Table B holds the same points as the rows below and some others, measured another way and shuffled. Each row below is followed by which row of B it is.
B (72 x 17):
[[  -4 -390 -130 -186  407  435    6  503  306 -132   -6 -127 -146  173
   -49  338 -418]
 [ 237 -152   20 -137  -36  166  138  190  350 -295 -175  -62 -212  193
     7  208 -236]
 [ -63  439   38  169 -435 -456  -91 -495  -67  371  224  214  -69  -71
   174 -387  463]
 [-121  -41 -148   53   94   90  -40 -125  -23  183  171   28  -50   78
    -2  -48  169]
 [ -25    7 -140  150  119    0 -209   -2  197  210  237   47   -6   30
   355 -203 -177]
 [ -36  -89   14  -23  251   60  -99  102 -128   -3  102  -49  -35  165
  -125  -82 -105]
 [  39 -476  -13 -157  487  577    7  300   19  -89   50  -13 -174  165
  -267  253 -391]
 [ -91  296 -132  257 -233  -53 -205 -196  241  297   13   -9   19 -155
   312 -120  352]
 [ -50  136   25 -199  -57  121 -140  430  266  -41 -181 -118    9   46
   123  212  -89]
 [-148  254  -43  260  -53 -182 -211 -372 -116  398  283  118    7  -55
   114 -342  311]
 [  25  200   -1  157  -86 -255 -197  -81   63  103  105   -7   17   32
   262 -316    5]
 [ 153 -453 -244  -50  353  361  -39  201  -26 -158 -127 -119   16  313
   -94   68 -326]
 [  51 -253 -119  -67  143  295  -37   19 -114  116  -75   46  -79  131
  -277  105  -24]
 [ -35  -83 -103  177  118  -13  -77 -264 -302  267   -8    5  -96   63
  -509  -76  318]
 [ -55   68   37 -147   37  -38 -102  356   23  -52 -210 -178  -32  106
  -248  159   21]
 [  41  223   53  139  -74 -120 -198  -64  163  148   88   49  -45    3
   208 -184  -36]
 [ 101  260  127    7 -155 -141 -107  -29  219  -35   84   66  -37  119
   341 -184 -123]
 [  36 -152 -231  -62  109  163 -100   85   -4  120 -102   -6   25  213
   -91   63  -65]
 [ 132 -128   27  160  324  162 -220   80  -91  -68  -84 -134   12  148
  -166 -113 -215]
 [  26  396  -18  125 -300 -471 -176  -29   73   88 -194 -127   32   54
    14 -170  281]
 [  11  -40   23  -23   29  131  -31  -45   45   85  130   88 -119   50
    35  -37  -35]
 [  -1 -386 -172  -19  311  256   48   43  -13   18  157   -9 -147  155
  -107   29 -145]
 [ 289 -480 -172   -1  236  424   59   -6  -19 -157 -194  -28 -113  272
  -267  114 -236]
 [-166  159   38 -203  -11  -66  -14  305  206  -32   63  -89  -71  101
    94  125   24]
 [ -50   33  259 -198  360  138  -59  539  258 -313   47 -196 -130  203
   -67  202 -383]
 [-250  488   53  104 -180 -259 -298   42  148  283  173  -33   80 -149
   384 -209  251]
 [  79 -458 -431    7   67  139   84   85  206   -1   17  -65  -85  110
   234   -7 -142]
 [ -83  420  -28  213 -249 -441 -281 -281 -172  285   89   24  148    8
   220 -457  337]
 [ -47   74 -328  176   39  -89 -236  -82  -36  224  -75  -90  166  176
    73 -160  166]
 [ -98  232  -54  225  -89   24 -309 -213  -22  385  123   85   75 -133
   230 -247  214]
 [  16   18  -99  201   45  -20 -124 -238   97  270  235  136 -105   17
   145 -206   -5]
 [ 132   12   94  110   30  250 -215  -31  -74  133 -222    9  -51  -23
  -304   43   28]
 [ 132 -423 -113  -96  418  472  -94  380  190  -25  -86  -36 -131  174
  -174  260 -506]
 [ -10 -180 -103   23  238  203  -25   43  151   52  171   13 -123  115
    45   22 -156]
 [-141  173 -114  206  -58 -143 -224 -203   -2  362  259   76   29  -90
   284 -310  189]
 [  92 -417 -329   41  125  241   82  -19  152  -17   69  -17 -102  134
   167  -11 -117]
 [-159  -84  -42   35  227  204 -120  -59 -213  230  143   21  -41   38
  -242  -16  148]
 [ 109  -36 -208  269   18 -113 -131 -271   18  145   78   17    1  109
   155 -301   25]
 [  45  190  -38  138 -142 -271 -160 -132   74  160  108   50   -4   51
   241 -294   21]
 [  83  188  112  -23 -111  -93 -151  145  252   25   -1   23  -75   32
   199  -60 -172]
 [ 154   30   29 -142  -48  100  -24  256  385  -53 -177   11 -165  160
   -28  250 -245]
 [  44  -41  -50 -177   12 -125  153  213  337 -257   87  -82 -154  283
   214   49 -198]
 [  21  -96   45 -214  265   99  -57  526  249 -257  -43 -170  -65  245
    34  161 -416]
 [-129  222  -47   11 -156 -100  -85   15  121  117   11  -58  -15  -10
   130  -29  256]
 [ -36 -460   40 -218  558  479   84  322    3 -163  212  -25 -212  236
  -250  209 -412]
 [-115  286 -129  219 -104 -206 -216 -231   66  301  174   34   61    3
   281 -277  240]
 [  67  -98  120 -212  140   49   29  221  -16 -187   32  -18 -112  246
  -114   24 -246]
 [ 206 -405 -114  -42  296  396   16  143  140  -59  -89   13 -182  213
  -230  199 -359]
 [-184  287  217 -223  -39  -25  -42  206  127   94   98   36 -146   43
  -117  169   88]
 [-124  435   69  167 -233 -349 -250 -269 -137  306  166   75   79  -52
   180 -384  334]
 [ -29 -206 -105 -148  139  274   61  171  100  -33  -23  -41 -120  145
  -115  211  -41]
 [   4   62  -21  -20  117  243 -249  234  223   35   -6  -25   74   86
   299    9 -254]
 [-149 -110 -166   41  176  180 -110  -57 -143  194  165    8   28   66
    15  -89  119]
 [ -58  180   82 -180  -82  -41  -49  249  141  -15 -120  -72  -72   99
  -101  164   51]
 [ -36   52 -107    1   56  -53  -89  168  242   -2   46  -97  -23  124
   203  -15  -90]
 [   3  109 -213  227 -330  -95  -74 -331   87  139   67    0   54  -90
   486 -318  351]
 [ -30 -327   90  -92  555  352  -34  259 -149 -179  123 -119 -108  229
  -317   76 -297]
 [-116  150  -27  -13 -269   21  -76 -156  -13  267  104  121  -33 -127
   177 -103  314]
 [ -80   95   14   28  -14  -78   -2 -172   15  113  238   80 -110   79
    73 -144  138]
 [  71  340  -44  192 -233 -247 -287   57  352  169 -107  -62   35  -57
   349 -148   -6]
 [ 191 -301 -172  149   74  404   -4 -257    5  121  -86   84 -141   61
  -180   46   32]
 [ 121 -146   59   83   76  197   -7  -82   84   38   50   61 -219    2
  -126   12  -76]
 [  89 -108 -298  243  -38 -144  -71 -174  129   41   95  -65   20   87
   389 -318    9]
 [  96  237   -6  180 -199 -230 -200 -179  107  255    2   92  -47  -12
   107 -214   68]
 [ 143 -251 -285  108  177   40  -14 -199  -35  121   57   68  -65  295
  -105 -119  -93]
 [  42   85   37 -113 -141   60 -162  116 -100   91 -199    4   33   40
  -103   14   58]
 [ 110 -100 -130   36  109   96  -26  147  363 -103   -9  -81  -97  164
   203   56 -238]
 [ -58 -211  -38   21  301  262   40  -52   37   27  256   30 -169  122
   -72   20  -68]
 [ 156  348  -61  123 -528 -150 -179 -194  152  216 -325   53   33  -69
   139  -81  313]
 [ -64  338  -95  175 -320 -383 -242 -151 -130  108  -42 -113  213  -25
   365 -438  360]
 [ -35   28   64 -150   65   68 -208  269 -184  110 -160  -46   37   74
  -269   50  -34]
 [ -22   68 -221  156   -8  140 -169 -106   77  145  -92  -69   91   77
   119  -42  193]]
Rows of B count from 0, top down.

[ 467 -338  -92   29  429 -368  -98 -285   11   88 -153  273  -61   17
  -34  212  147  311   93 -241   70   57   59 -326  459]
6
[-225    8   16   26 -146 -108 -111   34  -50   11   66  139   19    4
 -124  -17 -171   27   19   54  157  -91   12  -18 -244]
39
[-207  159  -59   71 -368  -64  216   68  205   87   -1   67  -68  -73
  -57   63   80  -28 -251  132  343 -216 -423  480 -415]
14
[ -12 -480  -51  109  401 -375 -509  119 -246  304 -449  -25   93  336
 -356   17  275  483  338 -101 -259 -300   92 -337  -21]
60
[ -23   20  234   95 -200  -10  201 -153  -97 -144  323  178 -247 -220
   34  -36  -83  105 -312  142  339  161  -89  176 -197]
32
[ 247  -63  132  125    7 -119  152  251  256    0 -121 -184  202   69
  -35  176   48  109  144 -353  -81 -134 -287 -164  397]
62
[-368  240   98  -24 -350  447   60  163 -109   70  378   24 -363 -204
   38  -64 -379 -307 -302  169  128  -64    6  186 -206]
71
[ 220 -296  -42   69  283  129 -130   80   75  375   -7 -377 -204  -20
  -97   61  189  166 -166 -131 -293 -105   -9 -157  485]
22
[ 254 -348 -151  186  458 -233 -354   95 -183  231 -391  313  -11  239
 -175  182  303  205  362 -303 -169 -273  -34 -386  455]
1
[ 180 -221 -239   63  148 -237 -245 -160  108  266 -126  243  139  112
 -213  182  121  216  186 -270 -152   15  246 -283  436]
58
[-362  203   71  -41 -581  199  141   52  252  120  363 -282   -2 -183
 -111  -68 -301  -58 -304  132   40   46   50  283 -280]
38
[-174  309   99  -17 -640   72  276 -176  113 -206  405  256  -95 -358
   38   16 -422 -221 -112   65  374   66  -85  223 -234]
25
[ -80 -208 -238   21  524 -193 -551  234 -138  195 -222  247  167  348
 -149   84  -92  -36  304 -220  -74 -235  226 -569  273]
16
[ 304  -30   94  130  158    4  122 -140 -249 -155  112  669 -342 -130
  157  191  -40  -46  -11 -164  291   98  -69 -141  362]
8
[ -86   23  -60   25 -228    5  -16  -99   69  148  128  179  -31  -49
 -118   80  -96   68  -65  -42   22   71  163   39   40]
3
[ 247  -47   91  245   35   26   61  -30  -96  -95  156  359 -152 -133
   20  112   83  -41    9 -195  116   23 -125 -145  444]
66
[-128  -20 -427 -347  246 -330 -124   53  352  384 -408    9  100  265
  -25  246 -206   49  -36  -37  212 -295  -47   27 -274]
56
[   1 -236 -219   33  250 -512 -263  -27   90  185 -355  203  241  270
 -221  126  182  310  182 -100  114 -187  -29 -138 -104]
36
[-178  122   34 -124   29  263  104  326  173  199  123 -292 -161   33
  104   58 -286 -164 -356   14   74 -102 -105   69  -32]
11
[-122   32    1  -25 -177  -10  146  -32  216  130  174 -169 -108 -123
  -26    1  -45   68 -391  143  221   -9 -149  269 -230]
70
[ 158 -134  150  211 -258   42  113 -285    6   59  348   28 -195 -280
 -133  -17  167  248 -254   12  -15  237   67  110  221]
63
[ 416 -197    7  267  282 -169  -43 -154  -83  -51   63  529  -40    7
  -16  186  226  148   82 -313   64  175   66 -327  670]
45
[  82  -61 -175 -100 -145  -37  -32 -313  144  240   99  178 -100 -128
 -102  153 -144  120  -45  -88  -37  125  285  -41  206]
67
[ 348  -64   29   65  -87   16  213 -161  292   67  209 -107  -62 -238
   18  149   10   61 -154 -216   -7  114  -83  -55  526]
10
[ 348 -345 -100  122  266 -275 -245 -198   27  143  -59  116   91    7
 -186  119  167  273  220 -288 -165   25  163 -421  568]
20
[-420  117  124  269 -466  242  -89    4 -251  -37  482  186 -231 -237
 -174 -222  -39 -131 -246  274  171   -9    4  234 -312]
40
[-286  389  126   56 -698  349  325   14  155  -94  550   49 -191 -369
   52  -33 -352 -323 -358  131  278   71 -136  373 -191]
54
[ -84    0   96  -40 -570  133   19 -216  136  107  349 -258  -30 -335
 -205  -44 -312   85   20  -28 -205   91  245  -12   68]
57
[-132  186  -28 -156 -398  337  260  -44  361  282  368 -278 -191 -221
   28   83 -312  -76 -481   40  -14  166  135  279   53]
27
[ 295 -288  -91  118  283 -494 -106  -27  150  114 -349  171  273  247
 -169  222  264  389  253 -312   -8  -68  -70 -261  303]
21
[-158  157 -170 -302 -248  114  206 -106  363  328  114  -87 -170  -77
   51  174 -344   -8 -406   72  135   81  128  297 -180]
5
[ 176   41  126  190  204  209  227   95 -108   16  202  454 -342   30
  179  179   99  -14 -389 -105  220  225  -48   53  373]
28
[ 223  -17  153   69 -325  -79  237 -296  182  -92  304   80   -1 -267
  -47   90 -104  169  -75 -138   76  265   70   -9  258]
34
[-154 -118  -54 -122  163  -79 -145  112  -37  278 -180    1 -100  196
  -85   85 -114  193  -76   24   20 -121   93  -24 -200]
65
